Rows lie near named flat spaces through zero. A row that begins with a name and a colon came from that space; any other row is followed by the name of its block's space that it lies nearest.
tgrt: [ 11 -22   1 -12 -10  38  -1  33 -12  16 -20  -1  19 -19  16 -31  26 -15
  -3  13  14  -7 -12 -15   8 -17  -7  -8 -29   6   5]
tgrt: [  1 -20   4 -10  11 -29  10  -4  15  -2 -11  -8 -10 -15  15  11 -32   9
   1  12 -18   0 -17  22   6   2  10  -8  17   7 -16]
nsqp: [-17  31  -6  -4  -2 -10  22 -24   1 -12  24   8  -9   3 -10   5 -19 -21
  14   2 -13 -13   8 -12  -8   3   1 -11   8  14  18]
nsqp: [  9  -8 -26  -4 -10  -4  -5 -10  20 -21  -8 -15   9 -11 -18  -5  17 -14
 -21 -16 -21   3  10 -33  -2  18  26 -21  20   4  -7]
snzr: [ 16  -4 -14 -10  -7  29  18 -20  13 -10  -2   5  -1   1 -24  10   8  -5
 -32  12   1   8  -1 -19   2   8 -21 -44  -9  -9   0]
tgrt: [-25  18  24   3   0 -29   1  -5  -9   8   9   2  -6   8  20  -4 -37  -2
  28   1 -19  -9   5  26 -12  10   1  22   5  11  -1]
srnq: [-50  62  16  11  -5   1 -10 -20   0  16  -5   0 -15  24 -32  25 -35  33
 -23   9   9   7   2  16  28  -8 -23  -9   8 -17 -18]
tgrt: [-41  45  16  12  -1  -1  -9 -19   4 -13  26   3   7  27 -14   5 -24   1
   8 -19 -26   9  19  10   7 -15 -24  25  23  -2  -9]
bpgp: [ -1   9   2  20   6 -33  -5 -16   2   9   9  10 -13  15  -2  24 -15  10
   3  -5   1   1   7  22  -7  18  11  13   1  -8  -3]
nsqp: [  77 -106   14  -45   22   -5   45   -3   48  -42   13   -7   -7  -15
   43   -7   -3  -24   -3   26  -25   15  -35   -4   -2   18  -20  -24
   10    5    1]
nsqp: [  6  -7 -14   7   7  11  -5   2  -7  -2  -7   3   4  -9  -7   4  12   9
  -3  -6   3   6   3   5  -6 -15  -1   1  -6  -4  -4]
bpgp: [ 34 -32 -18  -1 -16 -11   8 -12  24 -25  18   1  25   4   5  -8  20 -44
   1 -24 -43   1  21 -26 -31  45  24  -9  18  11   4]
srnq: [-10  31   5  32   4 -15 -10 -44  29 -23  45  19  -1  35 -23   1  -2 -33
 -18 -29 -25  14  33 -17   9   9 -20  23  -9 -14   7]
srnq: [ 23 -48 -11 -16  14 -15  13  36  -8  17 -23  -3  -1 -44  39  -7   0  -4
  24  21  12 -19 -32  13   3 -18  32  -1  -7  23   5]
nsqp: [ 38 -54  16 -33 -17  21  15  34  13   9 -13 -10  16  -7  34 -25  18 -22
  -5  24   6  -6 -27 -19   9  22  -2 -21  -4   8   4]
dmqc: [-14  23   8 -17  -8  19   7   4 -39  -1  -4  -9 -10   3  -2  -9   0  21
  28   6  17  -8   6   2 -34   5 -10  -3   1   4  14]
bpgp: [ -6  24 -30  -1 -15 -13  11  -5   1   0  10   1   7  -2 -17  20   5 -15
   8  -9  -4 -18   5 -22  -6  14  38 -19  31  17  11]
dmqc: [ 21 -18 -30 -14 -20   2  18  38 -21  34 -17   3  20 -16  12  32  15   9
  24  13  21 -24 -21   9 -19  16  48 -27  28  21   5]
bpgp: [ -6   1  11 -10 -14  -5   0  10   6  18 -18  -9  -3  -6   9 -18  -6 -11
 -13  17   6 -12 -12 -15  17  17   9 -17 -12   4   0]
dmqc: [-12   9   0  -1  -5  -6 -12  13   9  10 -11 -11   2   0  -5   5   0  10
 -12   1   9  -2 -10  -6  27  -5  14  -1  17  -1 -10]
tgrt: [ -2  -3  11 -19 -10  31  17  16  -9  12  -7   3   7  -8  12 -18  -2 -14
   4  23   7 -10 -14  -7   6 -10 -20 -17 -18  10   9]
srnq: [ 11 -30  -2   1  20 -13  -3 -10   4 -12 -15  -6  -7  -7   3  24 -19  40
  -3  -2 -17  21  -4  42 -15  -4  -6   0  17 -10 -29]
dmqc: [  3  -5  13 -39  13  42  28 -17  -8 -37  -1 -13 -24 -13  -8 -25  -6   9
  -3  24   6   9  -9 -18  -8 -22 -52 -28 -15  -3  12]
srnq: [-77  83  -1  -5 -20  13   2 -35  11 -25  12 -11  11   9 -43  -5 -41 -11
  -9 -15 -52  -1  24 -21  15 -18 -17 -19  41  15 -14]
srnq: [  7   7 -18  33  13 -19 -26 -23  -1 -12   7   4  -7  19 -27  33  13  32
 -10 -32   2  22  25  18 -18   8   9  22  12 -24 -14]
snzr: [ 31 -52  26  11  -7  -2   2   7  16  20   5  21  29  22  38  10 -14 -12
   0   3 -34  15  -1  48 -15  29 -22  11 -10  -7 -23]
srnq: [-19  48   1 -21  -6  20   7  -1 -30  -5  -3 -15 -33  -2 -23 -20  17  11
   4  15  53 -17  -2 -45   2  -3  -3 -16 -14  -1  35]
dmqc: [  2 -23  19 -25  -7   0   7  22 -10   8 -19 -16   3  -4  26   0 -17  24
  18  16  -4  -2 -18  25 -13  12   1  -5  23   7 -14]
tgrt: [ 14 -24  -2   9   8   4  -4  -7  17   1 -12   5   3  -7  -1   1  -2   0
 -27   3 -11  14  -3  10  10  -4 -12  -9 -19 -11 -17]
nsqp: [ 53 -58   4  -2   7  -4   4  -4  14 -14   2   2  -2   2  19 -12  21 -13
  -9  -1  -4  12   2  -4 -21  31  -5   0 -22 -11   4]
snzr: [  0  -3   2  -9  18   8  23 -15 -10  -5  -2   8 -20 -11  -1  12 -24  17
   5  22   4   3 -10  24  -9 -19 -27 -15 -16  -1   2]
snzr: [ -1   5 -12  -4 -12   4  10 -10  -1  -5  -2   1   8  -6  -6  -4  -2 -16
   0  -2 -19  -6  10 -11 -18  14   7 -20   2  10   2]
dmqc: [ 22 -41  16   1  25 -24  -6  20  17   2   3  -1  -9  -9  33 -10   1  -4
   6   6  11   3 -22  10  27 -16   4  31 -11  -2   1]
bpgp: [-12  12 -19   0  -6   8 -10  21 -15   8 -12  -8  12 -10  -9  10  13  17
   9  -8  10  -6  -3  -1   2 -17  23   2  24   7  -5]
snzr: [  8 -21  -2  -7   7  19  10  -9  -5  -8 -16   2  -1 -19   3 -11  -8   3
  -8  11 -15   8  -1  12 -15 -11 -22 -18 -23  -1  -8]
bpgp: [ -8   4   1 -27  14  17   9 -21   4 -19 -30 -25 -32  -6 -31  25 -23  63
 -34  24  13  22 -19  11  11 -12 -29 -44  21 -21 -26]
nsqp: [ -1 -24  24  16  14  -9   0  -1  27  10  11  21  16   7  26   4 -32 -15
  -5   5 -34  14  -8  41  25 -22 -31  22 -13  -2 -22]
dmqc: [ 20 -45  -4 -15  11  39  -3  14  -5 -10 -35 -11   7 -32   7 -26  16  13
 -18  10  -3  15 -10   3  -4 -27 -24 -16 -26  -6 -16]
dmqc: [ 34 -46 -26  -7  -5   5  15  37   7  10   5  11  34 -26  28  -3  28 -41
  20   0  -6 -18 -17 -12   4 -12  34  -1   7  28  13]
bpgp: [ 16 -15  -3 -11 -33  16  -1  50 -10  18   8   0  38  -9  33 -48  47 -63
  29  -8   7 -32   0 -49  -3  16  36  13  -9  30  33]
nsqp: [  4 -11 -33   6  -4  -6  -1  -5  29  -7 -12   0  14 -40  -7 -33  16 -58
 -30  -7 -27 -13   4 -49  25  -9  31 -23 -25  18   4]
dmqc: [  3   7   9  -9  11  -2  -1   3   0 -16  17  -9 -20   6  -1 -14  16  -2
   7  -1  28  -2  -5 -27  15 -10  -3  17  -1  -4  23]
snzr: [  0  -1  -6   5  -1 -12  -2   2  17  -4  14   1  13   9  -2  18  -1  -4
   2 -12 -12   3  -1   2  12  -2  12   9  31   4  -7]
srnq: [  1  -1  16  13   4  -3  -4  11   1  24   4  16  -2   3  17 -12   0 -18
  -2  11  17  -7  -8   4  22  -9  -9  16 -37  -3  10]
nsqp: [-15   8 -12   5 -16  -8 -13  15   7   7  -4  -6  26  -3   0   2   4 -11
   3 -17 -19  -7   4  -7   9   2  30   5  30  13 -11]
dmqc: [-15  50  -6  -3  -2   3   6 -20 -14  -7  14  -3 -29  17 -34  15   6  16
  -2   2  38  -6   7 -26   0   6  -1 -12   5  -9  24]
srnq: [ 20 -22 -10  13 -12 -13  -2   9  21  10  12  12  28   9  11  13  11 -27
  -2 -13 -20  -1   3   1   2  20  22   5  14   6  -6]
snzr: [ 32 -41  16  30  -3 -34 -10   7   5  25  12  24  19  20  40   6  -2 -20
  16 -12 -20   3  11  41 -27  40  12  35 -19  -3  -6]
snzr: [ 30 -24  14  20 -18 -32   5  11  12  34  27  27  22  37  32  32  -4 -22
  18  -4  -8  -6   1  31 -16  54  20  18  10   1   1]
snzr: [-12  -3  39   1  26 -17   7 -29   5  -6   1   5 -29  11  12   8 -54  28
  -2  19 -16  19  -5  51  -2  -6 -48  10 -17 -16 -18]
bpgp: [-12  21  -7 -21  -6  29  16  11  -9 -18  21  -3   9  -4  -6 -14  15 -20
  23  -2   6 -12  -2 -33   4 -27  -6  -1  18  18  25]
bpgp: [ -4 -20  -3 -15  20 -27  28 -30  35 -27   1  -2 -12 -29   8   0 -48 -20
  -7  14 -51   1 -13   8  12 -13  -6 -23  10  17 -13]
nsqp: [ 28 -15 -47  17  -3  19   9 -16  -7 -18  12  22  25 -14 -17   3  34 -31
   3 -25 -23   0  29 -14 -43   1  12 -12 -14   9  12]
snzr: [ 32 -53  -4  26   9 -28  -3   5   1  11   5  24  24  -7  39   5  -5 -19
  24 -15 -38   3  11  47 -37  14  14  30 -15   8 -11]
srnq: [ 12 -13  11 -23  12 -13  15 -15   2 -25   0 -16 -31 -11   8 -21  -7  -2
   4  12   4  -2  -5 -17 -10  14  -5  -9  -9   1  15]
dmqc: [-36  23   9   7   8  17  -2 -17   0  -2 -10   6   0 -14  -9 -17 -30  -4
 -14   7 -26   6   6  13  14 -37 -36  -5 -28   1 -14]
tgrt: [-27  19  48 -36  14  11   4 -16 -22 -31  -7 -33 -42  12   1 -18 -34  55
  15  17   9  16  -4  16 -17  -3 -51   5  13 -14  -5]
srnq: [ -2  20 -28  24  -6  22  -7  -3   2  -6  28  21  31  15 -25  19  28 -18
   0 -30  -9   5  21 -11   0 -20   1  13  13   0   5]
srnq: [ -8  36  -6 -26 -13  26  19  -2 -15 -13  10 -10 -17   1 -22 -15  20  -9
   4  11  35 -17  -2 -53   2   2  -2 -25   1   6  36]
tgrt: [ 11 -40   9 -14   8 -17   9  13  17  -3  -8  -6   6 -25  34 -21 -16 -22
   9  10 -27  -6 -17   7   8  -5   9   3  -1  18  -7]
snzr: [-21  15 -33 -13 -15   1  -6   4   2 -20 -16 -25  17 -29 -17 -19  12 -15
   0 -19 -28 -12  10 -39  -3  -5  40 -18  34  24  -4]
snzr: [-32  58 -17   9   3  30  -7  -5 -30 -21  26   5   0  -3 -29 -28  31 -20
  21 -24  18 -11  27 -43  -4 -43  -7  24 -15   8  37]
bpgp: [ 29 -22 -37  25   5  15   1  23 -26  31  -7  31  19 -20   5  16  35  -8
  11  -2  25 -10   0  15 -17 -20  20   4 -37   4  13]
bpgp: [-14  10 -30   5 -13 -19  12  17   3  26  -5  13  20 -34  10  -5  -5 -48
  12   5 -14 -36  -8 -17  16 -11  49 -14  -4  37  13]
dmqc: [-15   6   7  22  -8 -33  -6  -8  17  20   4  13  15  13   9  20 -33  -9
  -1  -6 -35   0   6  32   4  18  12   8  12   4 -22]
nsqp: [ 20 -32   2 -16   7  -7   8  16   6  -4  -4  -8  -3 -14  20  -8   6  -4
   8   9   7  -4 -18  -5   6  -1  11   0   5   7   5]
tgrt: [-20  13  24   8 -12  -1   1 -20 -12  14 -11   8   2  10   7  -8 -38   2
   0   7 -32   3  17  35 -30  25 -25  -7 -24  -2 -16]
tgrt: [ -2   2  14  -8   8  11  10 -18  10 -14   7   1 -12   8  -7   0 -14   5
 -12  10  -3  11  -3   2   7  -6 -33  -9  -6 -10  -2]
bpgp: [ -3 -15  28  21   7 -52 -20  -1  13  16  -1   1  -5  10  31  -5 -28  -3
   6  -7 -20   3   3  34   2  23  13  37  -8  -4 -16]
tgrt: [ 17 -36   7  -7   2 -42  -1  -4 -11   0 -27 -16 -15 -19  29 -13 -20  10
  17   3 -22  -5   4  24 -46  45  29  -2  -5   7 -10]
nsqp: [ 19  -9   6 -12  -1  -4  15  -2  -6  -2   6   1 -17  -3  11 -17   9 -18
   8  13  18 -12  -3 -20 -12  21   3  -8 -23   4  26]
tgrt: [  2 -18   2 -24  -5  26   5  21 -15  14 -40 -15  -1 -22   7  -7  -2  26
  -8  26  14  -1 -21   9   0  -8  -7 -29  -7   1 -13]
[-33  52   1   8   7 -12 -10 -16 -22   0   0  -7 -29   8 -25  11 -12  32
   5  -3  25  -3   9   3  -2  -7   2   8   4  -9   6]
nsqp
[-38  58   8  23 -13   5 -15 -14  -6  22   2  10  -4  21 -26   4  -9   1
 -19  -1  12  -3  14  -5  19   0 -11   1 -19 -11   1]
bpgp
[ 19 -34  15  -6 -15   4  -2  34  -4  30 -17   1  18  -6  36 -21   9 -17
   6  14   5 -11 -14   5   0  18   9   2 -20   7   0]
srnq
[-12   8  12 -13  14  13   2   0   1  -6  -7 -10 -18  -1  -8   4 -11  28
 -10  16  20   9 -17   4  25 -27 -25  -5   3 -10  -5]
snzr
[ -2   8 -22  12   6 -19  -6  -2  -1  -3   4   1  -1  -8 -10  13   7   1
   6 -15   1  -5   5  -3  -1  -7  28   8  13   5   3]
srnq
[ 25 -52  14 -27   1  21  -1  -1  36 -36 -11 -24  12  -4   8 -26   7  -5
 -29  -1 -34  26  -7 -17  10   6 -26 -16  15  -8 -24]
dmqc
[  9 -45  30  11  13 -36 -15   6  18  17 -18   0   2   1  37   5 -35  17
  -4   6 -28  15 -12  58   4  11  -4  22  -4  -8 -37]
dmqc
[ 25  -6 -25  22 -20  -8   6 -10  -5  -1  27  25  27   7   4  -8  27 -56
  19 -28 -26 -14  35 -19 -47  39  28   6 -15  15  24]
nsqp
[ 12   5 -28  -3 -11  28  10   3 -27  -6   5   6  14  -1 -15  12  28   4
  18 -10   8  -5  14  -8 -39   3   7 -13   9   6  14]
nsqp
[ 16 -22   1  -2  17  11   2  -4  -6   4 -23   0 -18  -8  -4  15  -5  38
 -18  18  20  15 -14  26  -1 -11 -21 -15 -19 -19 -14]
bpgp
[ 11  10   3 -26  -3  42  19   1 -37   0  -9  -4 -26   2 -13  -3  18  28
   4  26  52  -3  -7 -13 -23   3 -28 -29 -23 -11  25]
nsqp
[ 28 -44 -18 -25  -5  25   3  48  -6   8 -25 -14  17 -38  21 -26  41 -14
   4  12  23 -15 -26 -30  13 -18  26 -13  -5  16  10]
tgrt
[-20   9  20   5  -4   0  -8  -8 -26  14 -23  -2  -4   5   5   3 -32  35
   8   6 -14   7  11  47 -34  14 -18   1 -10  -7 -22]
dmqc
[-10  24 -17   1   1   4  10  -7 -16  -7  11   6  -4  -8 -12   0   5  -9
  17  -5   5 -12   9 -13 -13 -12   8  -2  -1  11  19]
snzr
[ 32 -66  -6  22  17 -29 -11  27  21  30 -19  16  20 -24  40  10  -4  -9
  -5   4 -15   3 -21  42  19 -12  23  18 -17   4 -25]
dmqc
[  2  -5   8  -7 -16  19  -5  13 -11  -1  -4  -5  14  -2  11 -36  18 -21
   8  -5  -6  -6  11 -19 -15  11  -3   5 -15   7   9]
srnq
[ 45 -37 -21  -5   1  19  14  11   3 -10  18  12  16   0   5  10  38 -15
   8  -6   9   2  -3 -13 -15   1   4  -3   4   2  16]
srnq
[ 15 -30 -17  -8  -8  23   2   6  -5  -4 -25  -4  18 -28   4 -22  14 -12
  -9   1 -20   0   4  -8 -20   1   4 -23 -17   8  -8]
snzr
[  3   9  10  14  15 -19 -12 -21   2 -21  21  -1 -20  20  -8   0   4   8
   2 -17   6  12  17  -1  -8   8  -9  28  -3 -16   7]
tgrt
[-2 -4 19 -1 -9 -5 -1 16 10 13 11  3 15 21 16 13 -9  1  9  1 -5  1 -9 16
 13  8 -3 14 25  1 -9]
snzr
[ -8  -9 -11  17  18 -37   1 -14  15  -5   4   9   4 -16   9  15 -30  -8
   9 -10 -40   1   3  30   0 -14  16  13  10  12 -16]
bpgp
[ 14 -24   2   4   5  17 -13 -28  45 -41   3  -8  10   5 -17 -24  11 -21
 -50 -18 -40  32  16 -27  19  -1 -32  -8  -8 -18 -21]
dmqc
[ -6  -1  20   8 -23  -5  -7   5  18  17   7   7  26  22  15  -7 -10 -26
  -7  -5 -28   0   6   4   8  27  -2   6   3   3 -12]
nsqp
[ 30  -8 -65  11  -9  -6  18 -24   1 -15   2  13  11 -28 -26   9  31 -39
  -7 -18 -19 -15  24 -37 -39  24  48 -40  -7  17  19]
snzr
[-47  68  12   9  -4 -27  -8   9 -27  27  13   0 -21  15  -5  12 -17  15
  31   3  39 -25  -2   2  15  -7  21  27  12   7  21]
dmqc
[ 21 -31   4  -8  11   1  18   4   4  -9  12   9   4 -11  24 -12  -1 -23
  17   6 -12  -3  -7   4  -8  -9  -9   6 -11  11  11]
dmqc
[  6   6  18  14  16 -12  -1 -38  20 -21  24   9 -22  27 -12   5 -11   0
 -18  -5  -4  20  13   2   3  11 -32  11 -16 -23   2]
srnq
